Here is a tiny trained network, its code and every weight. The questions are about switching its units off for an input and a class, where a switched-off unit gives its printed mean instead of its output.

import numpy as np


def w(rows, s, z=0):
    codes = np.array(rows[::2]) - 128.0
    scale = np.full(codes.shape[1], s)
    scale[-1] = z or s
    return codes * scale


def f(y):
    return y / 2 * (1 + np.tanh(0.7978845608 * (y + 0.044715 * y**3)))


def log_softmax(a):
    a = a - a.max(-1, keepdims=True)
    return a - np.log(np.exp(a).sum(-1, keepdims=True))


def net(x, mask):
    res = np.array(x, float).reshape(1, 5) / 4 @ E
    y = f(res @ A[0][:, :-1].T + A[0][:, -1])
    res = res + np.where(mask, y, B[0][:, -1]) @ B[0][:, :-1]
    return log_softmax(res[-1] @ U[:, :-1].T + U[:, -1])


A, B = {}, {}
E = w([
[19,73,94,103],'x0',
[115,165,186,254],'x1',
[118,122,125,123],'x2',
[84,102,240,81],'x3',
[92,227,111,107],'x4',
],0.0098)
A[0] = w([
[204,189,97,134,114],'neuron 0',
[160,34,149,156,119],'neuron 1',
[70,79,98,129,191],'neuron 2',
[86,237,128,97,53],'neuron 3',
[80,234,142,110,29],'neuron 4',
[131,118,159,178,89],'neuron 5',
[202,157,147,123,93],'neuron 6',
[78,188,144,238,64],'neuron 7',
[145,116,130,57,148],'neuron 8',
[77,148,221,218,63],'neuron 9',
[92,112,187,41,218],'neuron 10',
[169,200,46,83,121],'neuron 11',
[252,168,140,87,132],'neuron 12',
[92,131,248,137,129],'neuron 13',
[101,215,118,140,116],'neuron 14',
[118,156,126,55,34],'neuron 15',
[100,101,63,30,174],'neuron 16',
[134,87,167,129,124],'neuron 17',
[162,130,61,113,109],'neuron 18',
[110,58,69,170,222],'neuron 19',
[154,126,21,145,218],'neuron 20',
[139,205,136,119,122],'neuron 21',
[141,90,189,109,125],'neuron 22',
[108,119,149,188,65],'neuron 23',
[129,120,120,85,66],'neuron 24',
[74,128,212,101,180],'neuron 25',
[204,70,77,54,86],'neuron 26',
[224,147,147,137,123],'neuron 27',
[165,144,54,156,94],'neuron 28',
[2,123,79,108,251],'neuron 29',
[176,47,125,153,165],'neuron 30',
[211,163,133,126,174],'neuron 31',
[199,39,161,146,140],'neuron 32',
[107,100,216,87,164],'neuron 33',
[164,67,134,158,101],'neuron 34',
[165,120,169,59,140],'neuron 35',
[137,161,119,173,145],'neuron 36',
[103,94,117,76,169],'neuron 37',
[81,215,103,87,79],'neuron 38',
],0.0099,0.0024)
B[0] = w([
[147,158,168,76,215],'neuron 0',
[84,148,127,52,196],'neuron 1',
[91,121,226,142,196],'neuron 2',
[84,96,109,41,190],'neuron 3',
[120,145,97,39,185],'neuron 4',
[111,84,53,46,161],'neuron 5',
[171,107,144,121,178],'neuron 6',
[148,43,60,153,236],'neuron 7',
[128,91,88,183,179],'neuron 8',
[176,78,40,133,242],'neuron 9',
[156,166,116,208,231],'neuron 10',
[174,97,150,168,226],'neuron 11',
[108,67,185,154,229],'neuron 12',
[159,146,125,156,230],'neuron 13',
[94,95,146,78,188],'neuron 14',
[139,88,93,93,156],'neuron 15',
[176,85,130,180,247],'neuron 16',
[106,178,67,70,161],'neuron 17',
[144,152,84,188,182],'neuron 18',
[47,218,208,105,195],'neuron 19',
[148,225,158,158,234],'neuron 20',
[84,87,164,71,172],'neuron 21',
[111,195,109,104,176],'neuron 22',
[153,29,50,87,162],'neuron 23',
[181,48,101,110,144],'neuron 24',
[149,182,96,185,218],'neuron 25',
[124,92,83,146,229],'neuron 26',
[108,101,201,101,204],'neuron 27',
[98,200,80,138,198],'neuron 28',
[126,111,223,190,255],'neuron 29',
[7,207,105,36,192],'neuron 30',
[116,107,197,156,203],'neuron 31',
[9,154,131,87,211],'neuron 32',
[193,243,56,139,217],'neuron 33',
[3,112,111,86,165],'neuron 34',
[208,121,68,225,173],'neuron 35',
[92,124,117,121,173],'neuron 36',
[116,149,124,143,189],'neuron 37',
[32,103,141,52,186],'neuron 38',
],0.0047,0.0077)
U = w([
[188,52,9,189,78],'0',
[151,160,112,180,254],'1',
[115,163,106,92,76],'2',
[173,204,82,205,74],'3',
[150,126,174,190,115],'4',
],0.013,0.0033)

Each question gives the input, the list of numbers given to net, and the class t.
The units are the neurons (one row each of A and B). Each row of codes is followed by its name. A weight is (code - 128) times the scale printed after its matrix; where a second scale follows, it is the last column's (A, B and U).
mask holds one flag per neuron, in row order. A switched-off neuron (its flag False) gives its mean, the last column of its row in B, instead of its output. The means were averaged over made-up inputs and are rounded, as every weight is.
A unit's drop is (log p(t) with every unit on - log p(t) with that unit switched off) / (log p(t) with every unit on - log p(t) with every unit switched off).
The circuit of an input: a set's keep is (log p(t) with only the set's units on - log p(t) with every unit switched off) / (log p(t) with every unit on - log p(t) with every unit switched off). Starting from the 12 units with the biggest drops (on a tie, the unit counted first), units are removed one at a time, each time the one whose removal leaves the highest keep (on an exact tie, the one counted first), for as long as the keep stays at least 0.8.
units of the circuit, in order: the units of the circuit, biggest drop first
top k neurons: the k neurons with the biggest drops, biggest first
drop when u is switched off: that unit's drop, to one decimal
input [-8,-4,-1,8,-2], class 3: units of the circuit, in order -> neuron 33; neuron 35
input [3,8,5,5,-7], class 0: units of the circuit, in order -> neuron 9
input [8,-6,-1,5,0], class 4: units of the circuit, in order -> neuron 29; neuron 2
input [4,6,0,0,-4], class 0: units of the circuit, in order -> neuron 9; neuron 23
input [-7,1,7,8,-6], class 3: units of the circuit, in order -> neuron 33; neuron 35; neuron 22
input [-5,6,-3,5,1], class 0: top 2 neurons -> neuron 9; neuron 7
input [-3,-3,-5,6,-8], class 2: units of the circuit, in order -> neuron 32; neuron 30
input [4,6,-1,8,7], class 3: units of the circuit, in order -> neuron 25; neuron 33
input [1,-2,-5,-8,-7], class 3: top 2 neurons -> neuron 20; neuron 18
input [-8,6,-6,-3,1], class 4: top 2 neurons -> neuron 27; neuron 31
input [-7,-4,-4,-6,6], class 4: top 3 neurons -> neuron 12; neuron 11; neuron 31
input [7,4,-7,8,4], class 3: top 2 neurons -> neuron 33; neuron 25
input [-5,-7,-5,5,-5], class 0: top 2 neurons -> neuron 35; neuron 26
input [-4,-8,1,7,-5], class 0: units of the circuit, in order -> neuron 35
input [-5,7,7,0,-7], class 0: units of the circuit, in order -> neuron 9; neuron 23
input [5,-3,0,7,1], class 3: drop when neuron 33 is switched off -> 0.2
input [-4,-8,7,5,7], class 0: drop when neuron 35 is switched off -> 0.1
input [6,5,3,-2,-8], class 2: drop when neuron 20 is switched off -> 0.0
